[6.13 6.07 6.05 1.34] : K_301
[ 2.42  6.06 -1.26  0.20] : K_955
[2.90 3.36 3.83 3.87] : K_848
[2.61 4.49 0.08 1.35] : K_716
succ: [6.06] : [-1.26]
at: [-1.26  0.20] : K_955, 3
shift -1: [2.42] : [2.41]
succ: [2.42] : [6.06]
succ: [6.07] : [6.05]

[ 5.13 -0.48  2.57 -0.44 -1.61 -2.35 -1.55 -1.67 -2.13 -0.46  0.47  6.29
 -2.02 -3.69  1.34 -1.27 -1.36 -1.66 -2.15  0.98  0.02 -5.96  1.08 -2.52
 -1.62  0.82 -3.22 -0.09  5.30 -4.00  3.50 -2.13 -1.48 -0.75  0.10 -0.16
 -0.20  3.60 -2.62  1.46 -0.33  0.33  2.80 -2.77  1.14  3.15 -1.76 -4.66
  5.13 -0.24  1.87  0.21 -2.68 -5.05  1.48] -> K_159
[ 1.93  0.82 -0.41  0.31 -1.11 -2.75 -2.33 -0.93 -0.43 -3.16  1.55  6.85
 -3.76 -3.22  0.55 -0.96 -1.56 -2.84 -1.06 -0.38 -0.99 -5.47  3.04 -3.05
 -1.14 -0.62 -3.03 -0.39  5.71 -2.99  1.07 -1.67 -2.30 -0.96  0.51  1.72
  1.01 -0.52 -4.39 -0.32  1.78  0.10  2.77 -0.11 -0.61  3.44  0.52 -4.68
  7.10 -0.34  3.01  1.12 -2.68 -5.81 -0.73] -> K_380
[ 2.24  0.88 -1.57  0.42 -1.12 -2.98 -2.37  0.64  1.78 -4.62  1.35  5.82
 -4.34 -2.79  0.51 -0.35 -1.45 -0.63 -1.84 -1.09 -0.61 -3.76  2.40 -3.59
 -0.11 -1.24 -2.84 -0.20  4.63 -1.27 -0.25 -1.05 -2.47 -0.99  0.88  1.95
  2.16 -1.71 -5.47  0.63  3.18 -0.16  1.90  2.05 -1.24  2.61  1.98 -4.23
  6.55 -0.48  3.74  1.08 -3.20 -5.70 -1.29] -> K_624
[ 5.31 -1.30  4.48  0.37 -1.47 -1.56 -0.62 -1.94 -2.06  0.14 -1.32  4.02
  0.81 -3.71  2.36 -0.76 -0.81 -1.63 -3.08  1.59  0.31 -4.55 -1.68 -2.69
 -2.18  1.15 -3.16  0.92  4.26 -3.56  3.53 -2.14  0.28  0.36 -0.03 -0.91
 -0.47  8.79 -0.31  3.78 -1.17 -0.53  1.14 -3.77  1.59  2.44 -2.72 -4.17
  2.62 -0.02  2.05 -0.84 -3.20 -3.40  3.22] -> K_48
[ 5.89 -1.95 -0.10  1.06  0.26 -1.10 -0.47  1.81 -0.44 -4.59 -2.74  1.68
  1.41 -2.54  3.57  4.86  2.81  3.78 -4.60 -0.96  5.84 -1.07 -4.16 -3.68
 -1.39 -1.17 -2.40  6.93  2.33  0.41 -0.93 -0.49  5.45  3.67  0.84 -1.29
 -0.01  7.05 -3.19  1.27 -1.07 -1.88 -0.61 -2.82 -0.47  0.30 -3.01  2.37
  0.71 -0.73  1.97 -1.52  0.36  0.79  0.38] -> K_593
[ 3.24  0.88 -2.00  0.54 -0.47 -3.18 -2.42  1.08  2.62 -1.79  0.93  5.07
 -4.38 -2.46  0.60  0.25 -1.39 -0.89 -2.80 -1.41 -0.51 -3.70  1.58 -3.65
  0.15 -1.54 -2.48  0.31  4.44 -0.70 -0.84 -0.76 -2.21 -0.88  1.14  2.10
  2.71 -1.95 -5.87  2.77  3.41 -0.81  1.50  3.06 -1.32  2.20  1.59 -3.96
  5.80 -0.65  4.10  0.84 -3.10 -5.70 -1.49] -> K_834
[ 1.79 -0.17 -2.58  0.90  0.73 -2.77 -2.50  5.30  5.42 -1.79 -0.71  3.10
 -4.51 -1.39  0.75  2.50 -0.74  2.09 -4.91 -1.75  0.04 -0.49 -1.01 -3.82
  1.33 -1.93 -1.77  1.86  2.72  2.56 -1.63  0.88 -2.06 -0.45  2.10  1.82
  3.56 -2.40 -6.01  0.40  3.42 -1.56  0.30  4.40 -1.74  1.31  0.92 -2.19
  3.34 -0.70  4.37 -0.15 -2.59 -5.20 -1.82] -> K_37
at: [-2.54  3.57  4.86  2.81  3.78 -4.60 -0.96  5.84 -1.07] : K_593, 14
at: [-3.19  1.27] : K_593, 39

[-1.17  0.77  0.77 -1.19 -1.18] : K_758
[-1.70  0.83  0.83 -1.72 -4.68] : K_384
[-1.21 -1.21  0.46  0.46 -1.71] : K_818
[ 7.92 -7.43 -7.43  7.91  7.92] : K_648
[ 2.30 -2.37 -2.36  2.29  2.30] : K_984
[ 0.46 -1.21 -1.21  0.46  0.46] : K_927
[ 9.14 -9.95 -9.95  9.13  9.13] : K_414
[-0.08 -0.21 -0.21 -0.08 -0.08] : K_558
[ 6.74 -4.98 -4.98  1.72  6.75] : K_885
[-5.65  7.02  7.02 -5.62 -5.64] : K_826
[ 1.71 -1.75 -1.75  1.70  1.71] : K_982
shift +1: [-1.21 -1.21] : [-1.20 -1.20]
at: [-4.98 -4.98  1.72] : K_885, 2
at: [ 0.46 -1.21 -1.21  0.46] : K_927, 1
shift -1: [-1.21] : [-1.22]
shift +1: [ 7.02  7.02 -5.62] : [ 7.03  7.03 -5.61]
succ: [1.72] : [6.75]

